Below are the code and all the weights of a small trained network. Each question names an input and a target symbol and asks about switching units off, where a switched-off unit gives its printed mean instead of its output.

import numpy as np


def w(rows, s, z=0):
    codes = np.array(rows[::2]) - 128.0
    scale = np.full(codes.shape[1], s)
    scale[-1] = z or s
    return codes * scale


def f(y):
    return y / 2 * (1 + np.tanh(0.7978845608 * (y + 0.044715 * y**3)))


def softmax(a):
    e = np.exp(a - a.max(-1, keepdims=True))
    return e / e.sum(-1, keepdims=True)


def log_softmax(a):
    a = a - a.max(-1, keepdims=True)
    return a - np.log(np.exp(a).sum(-1, keepdims=True))


def net(x, mask):
    ids = ['αγθξπφ'.index(c) for c in x.split()]
    T = len(ids)
    res = E[ids] + P[:T]
    r = res
    for j in range(2):
        rows = slice(2 * j, 2 * j + 2)
        q, k, v = (r @ M[0][rows].T for M in (Q, K, V))
        z = softmax(np.where(np.tri(T) > 0, q @ k.T / 2**0.5, -1e9)) @ v
        o = O[0][rows]
        res = res + np.where(mask[j], z, o[:, -1]) @ o[:, :-1]
    y = f(res @ A[0][:, :-1].T + A[0][:, -1])
    res = res + np.where(mask[2:14], y, B[0][:, -1]) @ B[0][:, :-1]
    return log_softmax(res[-1] @ U[:, :-1].T + U[:, -1])


Q, K, V, O, A, B = {}, {}, {}, {}, {}, {}
E = w([
[101,155,135,54],'α',
[207,140,170,86],'γ',
[148,253,173,87],'θ',
[156,124,145,154],'ξ',
[69,77,134,78],'π',
[121,113,76,173],'φ',
],0.02)
P = w([
[21,120,255,118],'0',
[181,96,31,69],'1',
[172,92,22,84],'2',
[178,98,32,69],'3',
[195,84,13,91],'4',
[202,85,31,77],'5',
[212,94,35,75],'6',
[203,96,18,69],'7',
[214,93,43,56],'8',
],0.0066)
Q[0] = w([
[144,60,99,120],'h1',
[36,123,174,113],'h1',
[123,198,146,180],'h2',
[253,96,66,141],'h2',
],0.015)
K[0] = w([
[82,70,180,113],'h1',
[171,97,14,40],'h1',
[200,198,167,126],'h2',
[65,152,255,163],'h2',
],0.013)
V[0] = w([
[118,64,177,60],'h1',
[138,141,46,41],'h1',
[19,4,32,189],'h2',
[255,56,199,138],'h2',
],0.01)
O[0] = w([
[157,45,115,96,237],'h1',
[73,90,157,19,189],'h1',
[57,98,107,209,2],'h2',
[253,77,188,107,79],'h2',
],0.012,0.0061)
A[0] = w([
[120,4,173,87,223],'n1',
[159,124,198,44,174],'n2',
[147,78,113,140,179],'n3',
[126,6,135,184,90],'n4',
[179,20,145,156,67],'n5',
[20,113,115,205,129],'n6',
[113,24,165,170,91],'n7',
[181,169,90,193,193],'n8',
[128,113,50,157,253],'n9',
[103,35,59,107,45],'n10',
[75,182,140,31,73],'n11',
[143,65,171,77,96],'n12',
],0.011,0.0066)
B[0] = w([
[134,139,62,167,219],'n1',
[98,94,87,143,254],'n2',
[145,66,103,168,152],'n3',
[190,91,212,92,151],'n4',
[221,114,127,137,162],'n5',
[130,154,94,95,174],'n6',
[113,120,227,131,144],'n7',
[121,243,254,193,151],'n8',
[52,126,122,90,165],'n9',
[226,132,189,134,183],'n10',
[141,99,145,139,224],'n11',
[124,207,121,208,191],'n12',
],0.0085,0.024)
U = w([
[13,42,1,144,207],'α',
[128,125,99,193,1],'γ',
[145,216,186,25,74],'θ',
[120,181,233,178,130],'ξ',
[102,13,221,159,115],'π',
[44,203,152,228,177],'φ',
],0.0045,0.0047)

Each question gives the input, a string of symbols that net reads in full, and the target symbol t.
The units are the heads (2 rows each of Q, K, V and O) and the neurons (one row each of A and B). Each row of codes is followed by its name. A weight is (code - 128) times the scale printed after its matrix; where a second scale follows, it is the last column's (O, A, B and U).
mask holds one flag per unit, heads first, then neurons. A switched-off unit (its flag False) gives its mean, the last column of its rows in O or B, instead of its output. The means were averaged over made-up inputs and are rounded, as every weight is.
A unit's drop is (log p(t) with every unit on - log p(t) with that unit switched off) / (log p(t) with every unit on - log p(t) with every unit switched off).
The circuit of an input: a set's keep is (log p(t) with only the set's units on - log p(t) with every unit switched off) / (log p(t) with every unit on - log p(t) with every unit switched off). Starting from the 12 units with the biggest drops (on a tie, the unit counted first), units are removed one at a time, each time the one whose removal leaves the highest keep (on an exact tie, the one counted first), for as long as the keep stays at least 0.8.
circuit, biggest first: the units of the circuit, biggest drop first
top k neurons: the k neurons with the biggest drops, biggest first
which heads matter: for each layer, one digit per head in row order, 1 if its drop is at least 0.15 and else 0, layers parted by /
drop of u: that unit's drop, to one decimal
input φ α α φ α ξ φ φ γ, target φ: circuit, biggest first	[h1 h2]
input γ π ξ ξ γ φ α α π, target π: circuit, biggest first	[h2 n10 n4]
input α θ θ ξ, target α: circuit, biggest first	[n8 n10]
input π α θ γ φ ξ π, target π: which heads matter	11
input φ ξ φ, target φ: which heads matter	10
input ξ ξ π γ α α ξ ξ, target ξ: which heads matter	11
input φ α α γ ξ, target φ: circuit, biggest first	[h1 n8 h2]
input π γ θ π ξ, target π: circuit, biggest first	[h1 h2 n4 n7]
input γ γ γ ξ α θ ξ, target γ: top neuron	[n2]
input γ θ π α α ξ α α φ, target γ: drop of h2	1.1
input θ φ γ α ξ π π γ, target θ: drop of h2	0.9
input θ γ π α π φ, target θ: drop of h1	0.3
